Below is a small trained network, with its code and all its weights. Each question gives an input and a class and asks what happens when units are switched off, that is, made to give their printed mean instead of their output.

import numpy as np


def w(rows, s, z=0):
    codes = np.array(rows[::2]) - 128.0
    scale = np.full(codes.shape[1], s)
    scale[-1] = z or s
    return codes * scale


def f(y):
    return y / 2 * (1 + np.tanh(0.7978845608 * (y + 0.044715 * y**3)))


def log_softmax(a):
    a = a - a.max(-1, keepdims=True)
    return a - np.log(np.exp(a).sum(-1, keepdims=True))


def net(x, mask):
    res = np.array(x, float).reshape(1, 5) / 4 @ E
    y = f(res @ A[0][:, :-1].T + A[0][:, -1])
    res = res + np.where(mask, y, B[0][:, -1]) @ B[0][:, :-1]
    return log_softmax(res[-1] @ U[:, :-1].T + U[:, -1])


A, B = {}, {}
E = w([
[128,127,126],'x0',
[128,129,127],'x1',
[225,163,195],'x2',
[73,255,145],'x3',
[70,57,228],'x4',
],0.0093)
A[0] = w([
[204,44,224,136],'N1',
[29,58,77,167],'N2',
[184,81,218,150],'N3',
[34,212,6,150],'N4',
[2,113,222,1],'N5',
[92,208,210,179],'N6',
[176,35,41,174],'N7',
[77,127,111,138],'N8',
[254,223,218,161],'N9',
[100,71,81,133],'N10',
[26,112,219,158],'N11',
[39,112,195,167],'N12',
[155,87,236,150],'N13',
[49,116,199,172],'N14',
[92,163,76,165],'N15',
[43,208,24,146],'N16',
[134,142,86,115],'N17',
[76,60,68,130],'N18',
[227,207,194,88],'N19',
[118,210,67,125],'N20',
[42,165,231,117],'N21',
[178,92,226,140],'N22',
[192,62,184,121],'N23',
[99,135,17,111],'N24',
[81,144,137,117],'N25',
[242,150,45,87],'N26',
[117,185,46,160],'N27',
[104,155,62,131],'N28',
[168,87,182,138],'N29',
[167,26,27,89],'N30',
],0.0084,0.0077)
B[0] = w([
[68,170,137,252],'N1',
[194,100,104,240],'N2',
[26,155,118,223],'N3',
[122,139,212,254],'N4',
[226,42,150,172],'N5',
[215,49,121,214],'N6',
[159,112,59,244],'N7',
[164,102,145,155],'N8',
[159,103,45,254],'N9',
[155,123,116,173],'N10',
[161,108,51,234],'N11',
[134,130,87,220],'N12',
[46,180,110,222],'N13',
[132,145,79,219],'N14',
[150,127,178,183],'N15',
[126,153,218,239],'N16',
[133,137,126,135],'N17',
[170,111,95,192],'N18',
[194,96,97,190],'N19',
[137,111,151,187],'N20',
[169,87,86,195],'N21',
[23,196,109,213],'N22',
[25,171,170,206],'N23',
[132,118,188,179],'N24',
[166,114,135,140],'N25',
[164,113,49,190],'N26',
[137,120,178,200],'N27',
[121,125,150,164],'N28',
[76,187,119,186],'N29',
[255,67,97,202],'N30',
],0.0078,0.0073)
U = w([
[187,101,150,244],'0',
[113,130,46,60],'1',
[40,175,254,54],'2',
],0.0096,0.0011)

Each question gives the input, the list of numbers given to net, and the class t.
The units are the neurons (one row each of A and B). Each row of codes is followed by its name. A weight is (code - 128) times the scale printed after its matrix; where a second scale follows, it is the last column's (A, B and U).
mask holds one flag per neuron, in row order. A switched-off neuron (its flag False) gives its mean, the last column of its row in B, instead of its output. The means were averaged over made-up inputs and are rounded, as every weight is.
A unit's drop is (log p(t) with every unit on - log p(t) with that unit switched off) / (log p(t) with every unit on - log p(t) with every unit switched off).
The circuit of an input: a set's keep is (log p(t) with only the set's units on - log p(t) with every unit switched off) / (log p(t) with every unit on - log p(t) with every unit switched off). Starting from the 12 units with the biggest drops (on a tie, the unit counted first), units are removed one at a time, each time the one whose removal leaves the highest keep (on an exact tie, the one counted first), for as long as the keep stays at least 0.8.
circuit, biggest first: the units of the circuit, biggest drop first
most important unit: the unit with the biggest drop
top k neurons: the k neurons with the biggest drops, biggest first
drop when u is switched off: that unit's drop, to one decimal
input [1,1,-3,6,7], class 0: most important unit	N5
input [3,5,1,-6,5], class 2: circuit, biggest first	N23, N1
input [6,-4,7,7,3], class 1: circuit, biggest first	N9, N4
input [2,-2,4,-8,0], class 1: top 2 neurons	N7, N30
input [-4,4,7,7,1], class 1: top 2 neurons	N9, N4
input [-7,-2,1,-7,3], class 2: top 2 neurons	N23, N9
input [-5,6,1,8,7], class 1: top 2 neurons	N11, N14
input [3,8,5,-2,-2], class 1: drop when N16 is switched off	0.1
input [-4,-2,1,-1,1], class 2: drop when N11 is switched off	0.2
input [-1,-7,-1,-7,8], class 1: drop when N11 is switched off	0.2
